Here is a tiny trained network, its code and every weight. The questions are about switching its units off for an input and a target symbol, where a switched-off unit gives its printed mean instead of its output.

import numpy as np


def w(rows, s, z=0):
    codes = np.array(rows[::2]) - 128.0
    scale = np.full(codes.shape[1], s)
    scale[-1] = z or s
    return codes * scale


def norm(h):
    return h / np.sqrt((h * h).mean(-1, keepdims=True) + 1e-5)


def f(y):
    return y / 2 * (1 + np.tanh(0.7978845608 * (y + 0.044715 * y**3)))


def softmax(a):
    e = np.exp(a - a.max(-1, keepdims=True))
    return e / e.sum(-1, keepdims=True)


def log_softmax(a):
    a = a - a.max(-1, keepdims=True)
    return a - np.log(np.exp(a).sum(-1, keepdims=True))


def net(x, mask):
    ids = ['Δβηθπσω'.index(c) for c in x.split()]
    T = len(ids)
    res = E[ids] + P[:T]
    r = norm(res)
    for j in range(2):
        rows = slice(4 * j, 4 * j + 4)
        q, k, v = (r @ M[0][rows].T for M in (Q, K, V))
        z = softmax(np.where(np.tri(T) > 0, q @ k.T / 4**0.5, -1e9)) @ v
        o = O[0][rows]
        res = res + np.where(mask[j], z, o[:, -1]) @ o[:, :-1]
    y = f(norm(res) @ A[0][:, :-1].T + A[0][:, -1])
    res = res + np.where(mask[2:10], y, B[0][:, -1]) @ B[0][:, :-1]
    return log_softmax(norm(res)[-1] @ U[:, :-1].T + U[:, -1])


Q, K, V, O, A, B = {}, {}, {}, {}, {}, {}
E = w([
[164,119,152,61,142],'Δ',
[135,59,116,236,182],'β',
[220,127,213,233,170],'η',
[174,204,22,25,177],'θ',
[129,97,175,58,252],'π',
[177,112,61,184,59],'σ',
[114,88,102,70,108],'ω',
],0.015)
P = w([
[121,75,141,106,2],'0',
[96,129,44,85,225],'1',
[150,64,54,84,181],'2',
[184,49,61,89,146],'3',
[31,209,171,183,21],'4',
[32,176,158,139,64],'5',
[58,154,157,116,58],'6',
[92,127,94,85,129],'7',
[82,147,124,100,107],'8',
[91,125,117,84,107],'9',
],0.0065)
Q[0] = w([
[190,157,60,130,149],'head 1',
[164,142,82,174,186],'head 1',
[2,180,124,174,127],'head 1',
[112,117,115,130,167],'head 1',
[223,63,106,132,138],'head 2',
[168,151,111,56,144],'head 2',
[215,78,123,114,117],'head 2',
[73,187,141,168,110],'head 2',
],0.0077)
K[0] = w([
[72,117,196,142,140],'head 1',
[99,83,142,168,91],'head 1',
[114,128,93,189,221],'head 1',
[126,101,133,140,107],'head 1',
[175,140,160,99,2],'head 2',
[100,143,132,156,115],'head 2',
[148,132,163,119,26],'head 2',
[117,145,98,124,221],'head 2',
],0.0096)
V[0] = w([
[75,62,158,65,177],'head 1',
[1,50,120,245,130],'head 1',
[82,114,60,160,153],'head 1',
[140,176,209,151,187],'head 1',
[75,17,127,94,131],'head 2',
[80,129,114,56,16],'head 2',
[205,75,165,237,72],'head 2',
[29,159,23,149,201],'head 2',
],0.008)
O[0] = w([
[39,119,212,89,212,148],'head 1',
[144,2,130,144,110,3],'head 1',
[145,91,74,67,111,149],'head 1',
[175,136,208,129,210,72],'head 1',
[54,101,184,42,89,127],'head 2',
[129,155,151,131,28,122],'head 2',
[11,186,87,189,178,59],'head 2',
[153,76,31,55,147,158],'head 2',
],0.0084,0.004)
A[0] = w([
[166,125,185,196,123,96],'neuron 1',
[187,51,142,227,167,183],'neuron 2',
[174,126,139,159,127,59],'neuron 3',
[101,109,155,143,155,59],'neuron 4',
[212,117,134,82,108,153],'neuron 5',
[127,145,98,119,122,3],'neuron 6',
[118,140,55,225,1,51],'neuron 7',
[92,210,160,156,156,127],'neuron 8',
],0.0097,0.0047)
B[0] = w([
[126,61,98,220,94,160],'neuron 1',
[168,86,186,120,29,254],'neuron 2',
[167,129,103,254,118,119],'neuron 3',
[142,85,113,68,139,110],'neuron 4',
[46,189,117,122,150,227],'neuron 5',
[145,63,180,204,146,109],'neuron 6',
[60,179,63,85,229,171],'neuron 7',
[123,211,117,105,98,166],'neuron 8',
],0.008,0.0047)
U = w([
[69,210,199,119,70,53],'Δ',
[91,42,88,138,126,199],'β',
[134,186,138,221,148,210],'η',
[251,168,61,79,93,218],'θ',
[118,119,211,83,186,72],'π',
[43,167,28,190,62,4],'σ',
[7,135,133,78,2,15],'ω',
],0.0073,0.0037)

Each question gives the input, a string of symbols that net reads in full, and the target symbol t.
The units are the heads (4 rows each of Q, K, V and O) and the neurons (one row each of A and B). Each row of codes is followed by its name. A weight is (code - 128) times the scale printed after its matrix; where a second scale follows, it is the last column's (O, A, B and U).
mask holds one flag per unit, heads first, then neurons. A switched-off unit (its flag False) gives its mean, the last column of its rows in O or B, instead of its output. The means were averaged over made-up inputs and are rounded, as every weight is.
A unit's drop is (log p(t) with every unit on - log p(t) with that unit switched off) / (log p(t) with every unit on - log p(t) with every unit switched off).
The circuit of an input: a set's keep is (log p(t) with only the set's units on - log p(t) with every unit switched off) / (log p(t) with every unit on - log p(t) with every unit switched off). Starting from all 10 units, units are removed one at a time, each time the one whose removal leaves the highest keep (on an exact tie, the one counted first), for as long as the keep stays at least 0.8.
units of the circuit, in order: the units of the circuit, biggest drop first
unit that matters most: the unit with the biggest drop
heads that matter: for each layer, one digit per head in row order, 1 if its drop is at least 0.15 and else 0, layers parted by /
drop when u is switched off: that unit's drop, to one decimal
input η β θ, target η: heads that matter : 01
input ω θ θ Δ, target ω: units of the circuit, in order : head 2
input σ β σ, target σ: heads that matter : 11
input π β Δ, target π: heads that matter : 10
input π β β π σ, target β: heads that matter : 11
input β π η, target β: heads that matter : 10
input ω θ ω ω, target ω: heads that matter : 01
input θ θ β θ η ω Δ Δ, target Δ: units of the circuit, in order : head 2; head 1
input ω ω θ θ, target ω: units of the circuit, in order : head 2; head 1
input β β σ β ω, target β: units of the circuit, in order : head 1; head 2
input π β π ω β, target β: heads that matter : 10
input Δ θ η π, target Δ: heads that matter : 01
input θ η θ β, target θ: heads that matter : 01
input η β β β β, target β: heads that matter : 11
input ω β θ β, target ω: unit that matters most : head 2
input Δ Δ ω, target Δ: drop when neuron 1 is switched off : 0.0
input η β θ π, target η: drop when head 2 is switched off : 0.9
input σ β η β, target σ: drop when neuron 7 is switched off : 0.3
